Below is a small trained network, with its code and all its weights. Each question gives an input and a target symbol and asks what happens when units are switched off, that is, made to give their printed mean instead of their output.

import numpy as np


def w(rows, s, z=0):
    codes = np.array(rows[::2]) - 128.0
    scale = np.full(codes.shape[1], s)
    scale[-1] = z or s
    return codes * scale


def f(y):
    return np.maximum(y, 0)


def softmax(a):
    e = np.exp(a - a.max(-1, keepdims=True))
    return e / e.sum(-1, keepdims=True)


def log_softmax(a):
    a = a - a.max(-1, keepdims=True)
    return a - np.log(np.exp(a).sum(-1, keepdims=True))


def net(x, mask):
    ids = ['ΠΦαβξω'.index(c) for c in x.split()]
    T = len(ids)
    res = E[ids] + P[:T]
    u = 0
    for l in range(2):
        r = res
        for j in range(3):
            rows = slice(2 * j, 2 * j + 2)
            q, k, v = (r @ M[l][rows].T for M in (Q, K, V))
            z = softmax(np.where(np.tri(T) > 0, q @ k.T / 2**0.5, -1e9)) @ v
            o = O[l][rows]
            res = res + np.where(mask[u + j], z, o[:, -1]) @ o[:, :-1]
        u += 3
        y = f(res @ A[l][:, :-1].T + A[l][:, -1])
        res = res + np.where(mask[u : u + 8], y, B[l][:, -1]) @ B[l][:, :-1]
        u += 8
    return log_softmax(res[-1] @ U[:, :-1].T + U[:, -1])


Q, K, V, O, A, B = {}, {}, {}, {}, {}, {}
E = w([
[153,157,35],'Π',
[164,160,25],'Φ',
[135,230,131],'α',
[203,14,111],'β',
[11,112,118],'ξ',
[92,177,245],'ω',
],0.012)
P = w([
[130,116,81],'0',
[59,117,28],'1',
[55,109,18],'2',
[64,99,17],'3',
[50,98,32],'4',
[60,89,62],'5',
[73,79,72],'6',
[74,72,112],'7',
[104,68,137],'8',
[125,74,154],'9',
[142,83,187],'10',
[154,62,212],'11',
[123,69,252],'12',
],0.0034)
Q[0] = w([
[191,157,191],'0.h1',
[32,152,143],'0.h1',
[39,119,252],'0.h2',
[122,58,191],'0.h2',
[175,172,113],'0.h3',
[218,97,146],'0.h3',
],0.011)
K[0] = w([
[178,189,71],'0.h1',
[141,141,248],'0.h1',
[55,161,244],'0.h2',
[100,115,205],'0.h2',
[172,62,119],'0.h3',
[155,123,51],'0.h3',
],0.012)
V[0] = w([
[216,114,181],'0.h1',
[42,52,195],'0.h1',
[39,131,255],'0.h2',
[137,165,62],'0.h2',
[104,236,181],'0.h3',
[33,128,46],'0.h3',
],0.0072)
O[0] = w([
[24,173,115,38],'0.h1',
[255,135,45,104],'0.h1',
[220,154,96,5],'0.h2',
[77,109,147,204],'0.h2',
[218,98,75,96],'0.h3',
[234,176,121,243],'0.h3',
],0.007,0.0027)
A[0] = w([
[90,212,92,117],'0.n1',
[101,87,182,90],'0.n2',
[134,139,218,79],'0.n3',
[175,178,155,140],'0.n4',
[131,5,131,164],'0.n5',
[101,150,143,2],'0.n6',
[129,134,112,18],'0.n7',
[117,90,170,80],'0.n8',
],0.014,0.0057)
B[0] = w([
[133,12,245,206],'0.n1',
[157,105,99,162],'0.n2',
[107,255,230,166],'0.n3',
[8,121,189,203],'0.n4',
[194,135,161,253],'0.n5',
[157,56,94,129],'0.n6',
[108,156,147,128],'0.n7',
[216,84,124,152],'0.n8',
],0.007,0.0049)
Q[1] = w([
[186,143,221],'1.h1',
[103,91,69],'1.h1',
[56,13,132],'1.h2',
[138,96,93],'1.h2',
[51,184,247],'1.h3',
[110,88,134],'1.h3',
],0.011)
K[1] = w([
[124,2,55],'1.h1',
[182,172,182],'1.h1',
[132,26,184],'1.h2',
[164,57,88],'1.h2',
[178,119,246],'1.h3',
[171,207,213],'1.h3',
],0.0097)
V[1] = w([
[203,189,209],'1.h1',
[138,254,186],'1.h1',
[169,163,206],'1.h2',
[155,197,62],'1.h2',
[133,93,125],'1.h3',
[101,191,90],'1.h3',
],0.012)
O[1] = w([
[240,137,196,131],'1.h1',
[196,230,215,67],'1.h1',
[97,2,106,201],'1.h2',
[59,103,150,1],'1.h2',
[134,40,110,138],'1.h3',
[113,180,123,61],'1.h3',
],0.0083,0.006)
A[1] = w([
[61,200,176,243],'1.n1',
[110,47,57,120],'1.n2',
[114,96,39,146],'1.n3',
[129,173,46,212],'1.n4',
[55,139,199,60],'1.n5',
[211,65,129,1],'1.n6',
[206,75,2,223],'1.n7',
[24,168,135,226],'1.n8',
],0.0093,0.0074)
B[1] = w([
[118,137,2,174],'1.n1',
[196,122,118,219],'1.n2',
[155,162,160,186],'1.n3',
[64,181,168,154],'1.n4',
[130,232,182,145],'1.n5',
[105,105,21,162],'1.n6',
[57,175,208,247],'1.n7',
[179,82,55,186],'1.n8',
],0.0096,0.012)
U = w([
[113,144,79,1],'Π',
[81,155,61,168],'Φ',
[116,158,143,58],'α',
[130,13,217,156],'β',
[3,202,203,178],'ξ',
[254,207,122,104],'ω',
],0.0065,0.003)

Each question gives the input, a string of symbols that net reads in full, and the target symbol t.
The units are the heads (2 rows each of Q, K, V and O) and the neurons (one row each of A and B). Each row of codes is followed by its name. A weight is (code - 128) times the scale printed after its matrix; where a second scale follows, it is the last column's (O, A, B and U).
mask holds one flag per unit, layer by layer, with each layer's heads first. A switched-off unit (its flag False) gives its mean, the last column of its rows in O or B, instead of its output. The means were averaged over made-up inputs and are rounded, as every weight is.
A unit's drop is (log p(t) with every unit on - log p(t) with that unit switched off) / (log p(t) with every unit on - log p(t) with every unit switched off).
The circuit of an input: a set's keep is (log p(t) with only the set's units on - log p(t) with every unit switched off) / (log p(t) with every unit on - log p(t) with every unit switched off). Starting from the 12 units with the biggest drops (on a tie, the unit counted first), units are removed one at a time, each time the one whose removal leaves the highest keep (on an exact tie, the one counted first), for as long as the keep stays at least 0.8.
units of the circuit, in order: the units of the circuit, biggest drop first
top k neurons: the k neurons with the biggest drops, biggest first
top k neurons in layer l: the k neurons of layer l with the biggest drops, biggest first
which heads matter: for each layer, one digit per head in row order, 1 if its drop is at least 0.15 and else 0, layers parted by /
drop when u is switched off: that unit's drop, to one decimal
input β Π ξ ξ ω ξ ω ω Φ, target ω: top neuron : 0.n3
input Π ξ Φ β ξ Π, target ξ: top 2 neurons in layer 1 : 1.n7, 1.n4
input ω Φ Φ ξ Φ β Φ ω Φ β ω α, target β: top 2 neurons : 0.n8, 0.n5
input ω β ω Φ Π ω Π Φ β ω ξ ω ξ, target ω: which heads matter : 100 / 100
input Φ β ω, target β: which heads matter : 010 / 111
input Π Π Φ β α Π ξ ω ξ Φ ω, target Φ: top 3 neurons in layer 1 : 1.n1, 1.n8, 1.n7
input Φ Φ Φ β Φ Π, target β: top 2 neurons in layer 0 : 0.n5, 0.n1
input β Π ω Π, target ω: which heads matter : 010 / 110
input Π ξ α Φ β ξ α α ω, target Φ: units of the circuit, in order : 0.n3, 1.n1, 1.h1
input Π Π ω ξ ω Φ ξ Φ Φ, target ξ: top 2 neurons : 1.n2, 1.n8
input α Φ Φ α ξ α ξ ω ω ω Φ ω Φ, target ω: top 3 neurons in layer 0 : 0.n3, 0.n1, 0.n8
input Φ ω α ξ ω Φ ξ, target ω: units of the circuit, in order : 1.h1, 0.n3
input ω ω ω, target ω: top 2 neurons : 1.n7, 0.n1
input ξ Φ α ξ ω Π, target ω: top 4 neurons : 0.n3, 0.n1, 1.n7, 0.n8
input α ω Π Π ω ξ Φ α Φ α, target Φ: top 3 neurons in layer 1 : 1.n1, 1.n8, 1.n7
input α Φ Π β α β ξ Φ β Π Π, target β: which heads matter : 111 / 001
input ω Φ Φ ω ξ Φ α, target Φ: top neuron in layer 0 : 0.n5
input ξ β ω β ω, target β: top 3 neurons in layer 0 : 0.n5, 0.n4, 0.n3
input α Φ β β α, target β: top 2 neurons : 0.n1, 0.n5
input Φ β α Φ, target β: top 2 neurons in layer 0 : 0.n1, 0.n5
input Φ ξ Π, target ξ: drop when 1.n7 is switched off : 0.3
input Φ Φ β α β α Φ, target β: drop when 1.h3 is switched off : 0.3
input β ω β ξ ω Φ β Φ ξ Φ, target ξ: drop when 0.n1 is switched off : -0.1
